Moves between units:
j257 zu j190
j257 te j740
j257 de j915
j794 zu j346
j794 te j58
j794 de j545
j368 zu j574
j368 te j399
j368 de j840
j326 zu j257
j326 te j516
j326 de j346
j799 zu j400
j799 te j994
j799 de j929
j276 zu j257
j276 te j222
j276 de j592
j641 zu j775
j641 te j933
j641 de j334
j667 zu j794
j667 te j516
j667 de j578
j797 zu j641
j797 te j164
j797 de j98
j44 zu j382
j44 te j430
j44 de j794
j823 zu j794
j823 te j302
j823 de j421
j58 zu j368
j58 te j840
j58 de j141
j382 zu j804
j382 te j893
j382 de j588
j399 zu j129
j399 te j141
j399 de j326
j48 zu j740
j48 te j190
j48 de j630
j222 zu j719
j222 te j775
j222 de j722
j346 zu j667
j346 te j491
j346 de j823
j515 zu j44
j515 te j794
j515 de j430
j430 zu j515
j430 te j257
j430 de j326
j55 zu j799
j55 te j630
j55 de j814
j255 zu j797
j255 te j98
j255 de j740
j545 zu j222
j545 te j641
j545 de j536
j915 zu j722
j915 te j893
j915 de j804
j190 zu j334
j190 te j202
j190 de j588
j592 zu j915
j592 te j804
j592 de j382
j400 zu j189
j400 te j55
j400 de j994
j516 zu j279
j516 te j346
j516 de j737
j559 zu j837
j559 te j189
j559 de j400
j606 zu j814
j606 te j333
j606 de j994
j279 zu j823
j279 te j421
j279 de j368
j333 zu j574
j333 te j189
j333 de j368
j840 zu j399
j840 te j129
j840 de j899
j893 zu j592
j893 te j382
j893 de j44
j574 zu j606
j574 te j837
j574 de j559
j129 zu j141
j129 te j827
j129 de j836
j994 zu j55
j994 te j797
j994 de j255
j378 zu j836
j378 te j814
j378 de j975
j491 zu j737
j491 te j279
j491 de j302
j654 zu j478
j654 te j814
j654 de j606
j302 zu j814
j302 te j368
j302 de j58
j975 zu j654
j975 te j606
j975 de j574
j141 zu j840
j141 te j899
j141 de j559
j334 zu j48
j334 te j630
j334 de j202
j899 zu j129
j899 te j836
j899 de j378
j98 zu j164
j98 te j48
j98 de j630
j737 zu j346
j737 te j823
j737 de j279
j202 zu j630
j202 te j164
j202 de j222
j421 zu j302
j421 te j58
j421 de j44
j929 zu j994
j929 te j255
j929 de j994
j775 zu j545
j775 te j536
j775 de j933
j578 zu j516
j578 te j737
j578 de j378
j933 zu j536
j933 te j641
j933 de j276
j722 zu j276
j722 te j804
j722 de j893
j630 zu j190
j630 te j588
j630 de j669
j189 zu j669
j189 te j129
j189 de j55
j478 zu j378
j478 te j975
j478 de j814
j836 zu j799
j836 te j478
j836 de j654
j740 zu j98
j740 te j334
j740 de j190
j814 zu j975
j814 te j574
j814 de j333
j827 zu j899
j827 te j378
j827 de j478
j804 zu j893
j804 te j44
j804 de j515
j669 zu j202
j669 te j400
j669 de j630
j164 zu j255
j164 te j740
j164 de j48
j588 zu j202
j588 te j222
j588 de j545
j668 zu j933
j668 te j276
j668 de j668
j719 zu j55
j719 te j545
j719 de j775
j837 zu j333
j837 te j669
j837 de j189
j536 zu j641
j536 te j668
j536 de j257

In the rows, zero is written as 408.

The rows follow the links: the fewer symbols apart two units are, the more alike their rows tend to be.

Each row is also shifted at random along 11 hidden directions that mean nothing.

Some units, each with a row of numbers:
j899 -> [190, 420, 415, 387, 402, 617, 512, 561, 465, 237, 234, 492, 428, 470, 344, 357, 421, 292, 299, 468, 332, 336, 356, 448, 313, 388, 524, 457, 584, 489, 355, 411, 532, 351, 341, 320, 394, 512, 627, 489, 324, 537, 576, 399, 261, 436, 256, 452, 402, 365, 443, 535, 500, 295, 487, 515, 550, 420, 403, 330, 287, 423, 389]
j515 -> [551, 443, 429, 341, 391, 562, 389, 436, 519, 606, 368, 283, 606, 427, 346, 449, 261, 388, 231, 374, 288, 256, 498, 442, 369, 382, 283, 288, 385, 612, 347, 299, 374, 438, 438, 360, 296, 457, 442, 413, 361, 336, 446, 447, 409, 318, 358, 482, 400, 433, 502, 140, 444, 537, 450, 629, 196, 303, 408, 480, 453, 307, 547]
j559 -> [126, 442, 384, 405, 326, 490, 305, 442, 395, 321, 356, 354, 378, 434, 352, 351, 112, 271, 265, 286, 346, 269, 381, 486, 388, 429, 434, 293, 444, 395, 298, 268, 459, 424, 379, 409, 362, 390, 498, 385, 382, 255, 415, 411, 406, 265, 415, 354, 443, 264, 454, 312, 348, 486, 356, 350, 158, 497, 404, 331, 361, 409, 316]
j255 -> [10, 339, 450, 453, 454, 436, 447, 494, 438, 403, 380, 556, 514, 365, 325, 620, 292, 408, 251, 456, 504, 429, 302, 348, 325, 427, 446, 606, 594, 559, 368, 409, 328, 402, 401, 208, 415, 277, 506, 366, 359, 562, 327, 310, 448, 564, 441, 367, 412, 382, 395, 455, 431, 365, 172, 380, 456, 398, 255, 336, 499, 499, 379]
j368 -> [546, 364, 274, 459, 434, 362, 385, 464, 364, 618, 340, 493, 482, 365, 489, 400, 693, 496, 518, 348, 405, 365, 387, 343, 482, 346, 503, 443, 284, 580, 546, 386, 187, 254, 448, 385, 532, 451, 407, 343, 525, 550, 331, 516, 308, 494, 330, 423, 438, 420, 394, 387, 415, 323, 399, 434, 456, 257, 557, 425, 450, 345, 512]
j189 -> [115, 321, 361, 430, 366, 357, 380, 405, 299, 221, 467, 506, 310, 377, 443, 304, 461, 431, 458, 425, 471, 473, 338, 424, 360, 478, 427, 458, 532, 425, 408, 403, 473, 377, 390, 366, 495, 361, 500, 426, 409, 322, 404, 352, 274, 434, 473, 325, 450, 402, 390, 635, 359, 285, 418, 421, 450, 484, 412, 396, 352, 358, 300]
j654 -> [523, 486, 368, 398, 374, 489, 482, 502, 474, 528, 261, 340, 491, 291, 345, 536, 270, 224, 421, 348, 360, 204, 517, 544, 475, 427, 453, 239, 424, 550, 323, 395, 355, 404, 409, 449, 330, 462, 551, 379, 324, 424, 521, 489, 473, 382, 287, 501, 425, 271, 409, 346, 457, 441, 337, 354, 284, 500, 482, 396, 425, 401, 423]
j836 -> [504, 484, 358, 418, 383, 551, 475, 557, 516, 384, 256, 477, 402, 396, 384, 499, 187, 250, 374, 415, 447, 178, 399, 456, 472, 353, 522, 359, 432, 313, 381, 339, 295, 391, 437, 479, 342, 434, 484, 396, 380, 481, 414, 464, 502, 314, 261, 469, 434, 251, 498, 359, 450, 470, 334, 317, 372, 462, 452, 278, 360, 465, 412]
j190 -> [466, 422, 483, 410, 397, 391, 389, 404, 329, 326, 429, 421, 244, 492, 365, 324, 386, 343, 215, 436, 356, 512, 411, 323, 418, 390, 502, 541, 495, 514, 379, 469, 532, 477, 296, 413, 284, 390, 443, 468, 313, 477, 354, 376, 336, 424, 441, 365, 326, 409, 377, 482, 464, 438, 393, 267, 479, 407, 280, 393, 328, 425, 419]
j794 -> [328, 444, 492, 335, 413, 263, 423, 243, 357, 440, 467, 333, 381, 304, 461, 316, 418, 448, 595, 271, 237, 582, 597, 507, 385, 514, 326, 248, 409, 279, 464, 317, 547, 403, 616, 467, 381, 412, 368, 488, 524, 341, 535, 335, 518, 508, 474, 428, 431, 451, 348, 332, 313, 525, 411, 268, 391, 455, 328, 436, 542, 535, 323]
j837 -> [767, 367, 340, 406, 307, 262, 271, 353, 213, 279, 478, 302, 191, 464, 493, 244, 489, 460, 353, 370, 375, 558, 421, 425, 435, 411, 436, 413, 356, 393, 384, 426, 481, 455, 362, 464, 410, 387, 358, 415, 487, 297, 333, 482, 346, 342, 446, 337, 448, 394, 345, 490, 365, 354, 450, 244, 452, 390, 433, 444, 296, 377, 384]
j129 -> [410, 465, 423, 271, 334, 398, 383, 318, 369, 337, 427, 102, 404, 520, 359, 451, 310, 430, 350, 328, 433, 497, 439, 542, 470, 427, 394, 175, 260, 212, 350, 443, 513, 299, 298, 482, 497, 487, 370, 420, 423, 303, 551, 456, 501, 427, 473, 408, 432, 330, 355, 331, 286, 269, 472, 518, 313, 616, 480, 408, 344, 492, 301]
j775 -> [336, 417, 431, 478, 495, 309, 376, 383, 422, 487, 378, 448, 420, 371, 431, 397, 557, 371, 480, 430, 366, 409, 365, 312, 394, 418, 396, 437, 403, 536, 411, 439, 404, 449, 368, 395, 425, 416, 387, 324, 372, 391, 451, 402, 348, 421, 468, 419, 324, 450, 382, 384, 453, 419, 385, 421, 342, 310, 442, 468, 507, 349, 446]
j202 -> [435, 405, 466, 404, 411, 392, 448, 361, 375, 385, 449, 464, 346, 365, 344, 408, 371, 372, 400, 462, 406, 456, 421, 368, 440, 478, 432, 405, 559, 483, 419, 472, 487, 423, 339, 425, 389, 370, 505, 448, 291, 397, 424, 304, 371, 494, 487, 351, 356, 439, 408, 525, 436, 400, 405, 435, 413, 536, 329, 390, 405, 404, 373]
j915 -> [164, 433, 398, 425, 425, 286, 392, 479, 354, 498, 334, 422, 246, 392, 471, 415, 380, 358, 360, 418, 361, 368, 507, 252, 466, 348, 511, 440, 318, 544, 475, 395, 324, 447, 497, 537, 232, 375, 305, 429, 430, 438, 276, 464, 402, 313, 394, 466, 297, 387, 505, 294, 422, 546, 351, 86, 359, 340, 343, 426, 371, 389, 579]
j840 -> [566, 407, 376, 388, 404, 396, 320, 463, 396, 315, 372, 524, 269, 540, 543, 188, 485, 404, 308, 459, 328, 413, 341, 325, 369, 421, 475, 525, 560, 495, 474, 195, 380, 390, 447, 375, 386, 440, 435, 421, 515, 440, 365, 447, 288, 361, 368, 398, 396, 356, 437, 362, 422, 458, 392, 444, 464, 128, 383, 402, 378, 375, 429]
j814 -> [224, 436, 455, 350, 348, 405, 363, 397, 361, 195, 508, 323, 348, 441, 444, 270, 341, 317, 339, 317, 428, 469, 418, 624, 356, 458, 357, 421, 507, 416, 255, 347, 627, 458, 374, 351, 375, 462, 518, 449, 353, 287, 537, 408, 348, 393, 433, 413, 458, 317, 284, 592, 382, 355, 395, 417, 410, 469, 416, 449, 380, 376, 246]
j326 -> [429, 472, 421, 347, 360, 482, 417, 427, 453, 374, 251, 308, 275, 500, 378, 302, 235, 298, 343, 477, 171, 335, 533, 377, 364, 452, 454, 269, 380, 294, 440, 312, 433, 425, 458, 519, 230, 411, 279, 489, 493, 413, 386, 428, 529, 178, 309, 441, 421, 339, 512, 101, 338, 588, 512, 189, 321, 374, 265, 346, 324, 541, 434]
j804 -> [205, 384, 388, 421, 434, 544, 456, 495, 455, 433, 398, 430, 513, 447, 368, 522, 381, 482, 337, 427, 532, 324, 360, 336, 403, 260, 403, 482, 257, 380, 425, 506, 343, 385, 405, 403, 406, 420, 367, 436, 354, 457, 327, 429, 366, 348, 357, 447, 378, 489, 522, 416, 442, 367, 496, 483, 449, 445, 445, 394, 310, 344, 545]
j48 -> [203, 383, 465, 379, 403, 238, 419, 358, 273, 371, 460, 384, 199, 435, 394, 394, 461, 390, 354, 479, 410, 585, 458, 319, 465, 495, 507, 484, 454, 525, 447, 514, 475, 389, 319, 456, 353, 340, 375, 444, 365, 471, 337, 360, 392, 501, 516, 362, 332, 382, 334, 509, 374, 364, 344, 193, 485, 486, 268, 424, 367, 472, 379]
j279 -> [485, 401, 427, 396, 385, 414, 314, 440, 377, 363, 349, 387, 305, 483, 451, 297, 410, 312, 230, 384, 249, 509, 470, 424, 331, 372, 475, 506, 400, 578, 400, 354, 449, 449, 418, 341, 272, 437, 344, 492, 503, 508, 354, 463, 394, 343, 351, 437, 480, 392, 368, 329, 350, 480, 403, 137, 417, 271, 303, 358, 413, 467, 398]
j641 -> [281, 414, 417, 485, 493, 433, 301, 454, 445, 567, 373, 303, 560, 552, 334, 425, 622, 423, 245, 376, 409, 339, 254, 286, 373, 281, 390, 566, 176, 614, 325, 512, 369, 413, 181, 272, 448, 446, 316, 239, 315, 480, 354, 510, 271, 342, 414, 417, 301, 436, 336, 280, 470, 316, 431, 567, 324, 191, 511, 530, 417, 286, 538]
j574 -> [307, 421, 335, 446, 361, 388, 412, 504, 336, 408, 251, 380, 364, 316, 378, 489, 313, 296, 379, 283, 342, 353, 467, 460, 437, 368, 542, 346, 350, 467, 359, 421, 384, 383, 451, 434, 353, 395, 491, 395, 429, 454, 426, 487, 439, 405, 327, 431, 438, 291, 411, 397, 403, 396, 297, 99, 357, 519, 435, 322, 380, 490, 402]
j44 -> [561, 462, 440, 349, 381, 444, 438, 407, 410, 463, 300, 249, 438, 367, 351, 570, 172, 401, 266, 319, 280, 450, 556, 415, 389, 338, 406, 260, 334, 344, 378, 404, 437, 456, 535, 469, 267, 400, 376, 484, 459, 421, 463, 431, 587, 398, 353, 474, 409, 441, 499, 176, 391, 531, 377, 202, 347, 496, 308, 350, 407, 558, 506]
j975 -> [208, 413, 400, 420, 407, 475, 365, 490, 450, 262, 452, 410, 485, 499, 435, 477, 315, 454, 305, 336, 592, 380, 260, 493, 352, 317, 381, 568, 352, 212, 313, 345, 371, 412, 416, 297, 470, 394, 384, 340, 456, 445, 366, 450, 478, 379, 374, 408, 471, 319, 358, 453, 387, 338, 299, 435, 484, 356, 454, 374, 401, 462, 341]

From each start, follow one symbol. Which unit do you reach?
Answer with the unit's name.
---
[475, 396, 392, 460, 459, 360, 420, 370, 506, 288, 516, 660, 257, 396, 554, 272, 444, 437, 659, 649, 550, 312, 322, 259, 435, 455, 328, 441, 532, 193, 536, 357, 326, 491, 472, 556, 435, 374, 292, 412, 413, 245, 311, 308, 371, 255, 484, 380, 358, 493, 555, 504, 430, 510, 515, 547, 417, 330, 436, 422, 408, 268, 413]
de: j592
---
[361, 399, 424, 399, 416, 345, 479, 355, 432, 509, 423, 478, 358, 326, 357, 461, 379, 344, 515, 559, 424, 361, 453, 332, 491, 554, 429, 312, 536, 531, 478, 451, 344, 375, 353, 480, 408, 354, 448, 404, 311, 377, 395, 317, 411, 468, 500, 377, 343, 389, 441, 428, 408, 435, 367, 471, 314, 509, 351, 414, 451, 368, 384]
de: j202
---
[428, 454, 466, 477, 483, 305, 316, 338, 409, 414, 511, 498, 363, 422, 485, 309, 450, 445, 454, 339, 418, 434, 326, 309, 420, 363, 357, 507, 401, 300, 415, 338, 442, 507, 457, 430, 401, 393, 355, 338, 402, 330, 374, 367, 386, 394, 509, 372, 315, 457, 395, 404, 464, 524, 351, 416, 371, 278, 425, 452, 507, 363, 431]
zu: j719
---
[494, 392, 353, 312, 347, 393, 486, 428, 461, 312, 354, 243, 359, 407, 410, 614, 281, 342, 429, 627, 564, 402, 461, 493, 438, 508, 403, 218, 424, 375, 385, 514, 307, 356, 317, 482, 451, 418, 336, 434, 421, 349, 470, 449, 570, 360, 412, 483, 495, 323, 434, 399, 283, 263, 419, 434, 366, 593, 418, 393, 351, 459, 325]
de: j814
---
[525, 385, 412, 446, 449, 475, 367, 439, 513, 474, 396, 487, 464, 387, 356, 690, 165, 336, 208, 521, 607, 366, 338, 292, 480, 318, 451, 441, 428, 542, 424, 506, 223, 435, 299, 397, 383, 368, 377, 417, 316, 446, 287, 363, 497, 432, 497, 421, 405, 455, 542, 381, 380, 434, 295, 420, 237, 537, 372, 272, 485, 387, 452]
de: j545
---
[214, 434, 370, 510, 375, 359, 402, 411, 290, 405, 413, 451, 378, 313, 353, 411, 364, 397, 503, 188, 414, 365, 392, 445, 489, 348, 493, 429, 280, 232, 373, 447, 442, 423, 452, 466, 420, 340, 465, 340, 376, 405, 346, 424, 415, 424, 404, 335, 401, 341, 354, 515, 448, 411, 305, 152, 422, 556, 466, 346, 378, 463, 378]
de: j814
---
[368, 419, 334, 482, 366, 457, 466, 486, 312, 562, 206, 389, 446, 321, 245, 438, 424, 368, 410, 304, 198, 271, 441, 349, 435, 395, 524, 328, 352, 507, 382, 465, 400, 373, 380, 431, 372, 355, 545, 337, 342, 476, 410, 454, 336, 406, 296, 352, 350, 353, 437, 318, 518, 399, 390, 275, 374, 466, 424, 387, 320, 432, 524]
de: j630
---
[274, 362, 423, 341, 372, 452, 369, 414, 389, 430, 347, 246, 392, 488, 371, 264, 557, 327, 303, 468, 215, 465, 517, 466, 308, 476, 389, 371, 384, 741, 371, 456, 519, 391, 285, 317, 328, 484, 380, 490, 406, 427, 469, 464, 281, 321, 363, 458, 451, 421, 347, 336, 345, 357, 577, 402, 359, 322, 352, 491, 347, 341, 404]
te: j302
---
[391, 462, 474, 508, 495, 373, 304, 354, 448, 390, 501, 518, 414, 407, 443, 401, 389, 364, 402, 276, 521, 433, 299, 368, 450, 268, 419, 544, 323, 313, 393, 418, 434, 491, 391, 409, 421, 430, 368, 370, 358, 401, 372, 373, 401, 429, 515, 396, 359, 460, 384, 498, 430, 482, 335, 352, 343, 410, 468, 352, 524, 386, 379]
de: j536
---
[589, 396, 299, 474, 343, 562, 462, 426, 408, 457, 412, 438, 534, 299, 290, 497, 323, 405, 544, 343, 518, 212, 371, 499, 517, 357, 408, 280, 304, 266, 386, 533, 331, 371, 341, 480, 517, 396, 503, 375, 299, 336, 371, 409, 399, 362, 368, 340, 478, 404, 466, 535, 440, 327, 495, 524, 340, 677, 573, 335, 324, 326, 385]
zu: j189
---
[476, 424, 346, 411, 329, 344, 302, 480, 335, 328, 404, 363, 191, 461, 489, 265, 364, 237, 300, 433, 399, 337, 455, 463, 448, 436, 469, 447, 419, 598, 340, 362, 399, 488, 340, 468, 258, 413, 388, 404, 390, 332, 307, 522, 340, 220, 375, 428, 431, 257, 369, 443, 399, 462, 366, 179, 325, 331, 413, 447, 319, 302, 400]
de: j994
---
[86, 416, 469, 489, 450, 463, 422, 414, 419, 439, 559, 592, 491, 435, 359, 240, 500, 439, 475, 332, 453, 287, 280, 397, 410, 430, 359, 621, 488, 380, 380, 335, 481, 424, 377, 317, 439, 364, 511, 322, 269, 410, 332, 326, 248, 427, 434, 308, 330, 382, 326, 565, 536, 442, 378, 611, 469, 304, 426, 483, 419, 287, 386]
de: j98
---
[705, 347, 354, 375, 334, 540, 419, 429, 411, 347, 352, 285, 592, 401, 331, 453, 395, 485, 331, 409, 336, 399, 364, 544, 274, 447, 288, 309, 509, 421, 278, 395, 463, 418, 377, 262, 510, 420, 552, 373, 428, 323, 562, 435, 383, 427, 328, 385, 513, 425, 383, 378, 432, 272, 458, 694, 427, 398, 465, 443, 373, 386, 373]
de: j368
---
[280, 427, 473, 422, 407, 597, 476, 401, 419, 333, 495, 403, 505, 545, 235, 386, 394, 498, 341, 373, 506, 370, 282, 410, 421, 323, 398, 534, 319, 148, 348, 536, 526, 385, 247, 374, 463, 399, 429, 398, 259, 474, 358, 353, 364, 400, 394, 312, 363, 433, 384, 528, 490, 305, 521, 609, 545, 528, 425, 397, 271, 418, 399]
de: j190
---
[472, 411, 476, 382, 434, 431, 353, 315, 450, 329, 607, 393, 371, 477, 416, 499, 304, 398, 303, 454, 690, 517, 370, 395, 518, 287, 396, 464, 292, 360, 419, 586, 436, 444, 252, 477, 415, 462, 305, 503, 286, 361, 330, 361, 423, 418, 568, 419, 410, 519, 442, 600, 355, 373, 485, 475, 357, 625, 438, 351, 400, 327, 372]
zu: j190
---
[290, 400, 407, 437, 417, 477, 351, 396, 417, 414, 529, 430, 449, 516, 436, 250, 561, 463, 467, 310, 471, 397, 366, 457, 422, 306, 395, 555, 167, 288, 442, 427, 412, 372, 381, 384, 447, 463, 268, 425, 446, 471, 279, 450, 342, 328, 386, 394, 465, 430, 332, 474, 369, 398, 529, 400, 483, 342, 486, 416, 376, 355, 380]
zu: j346
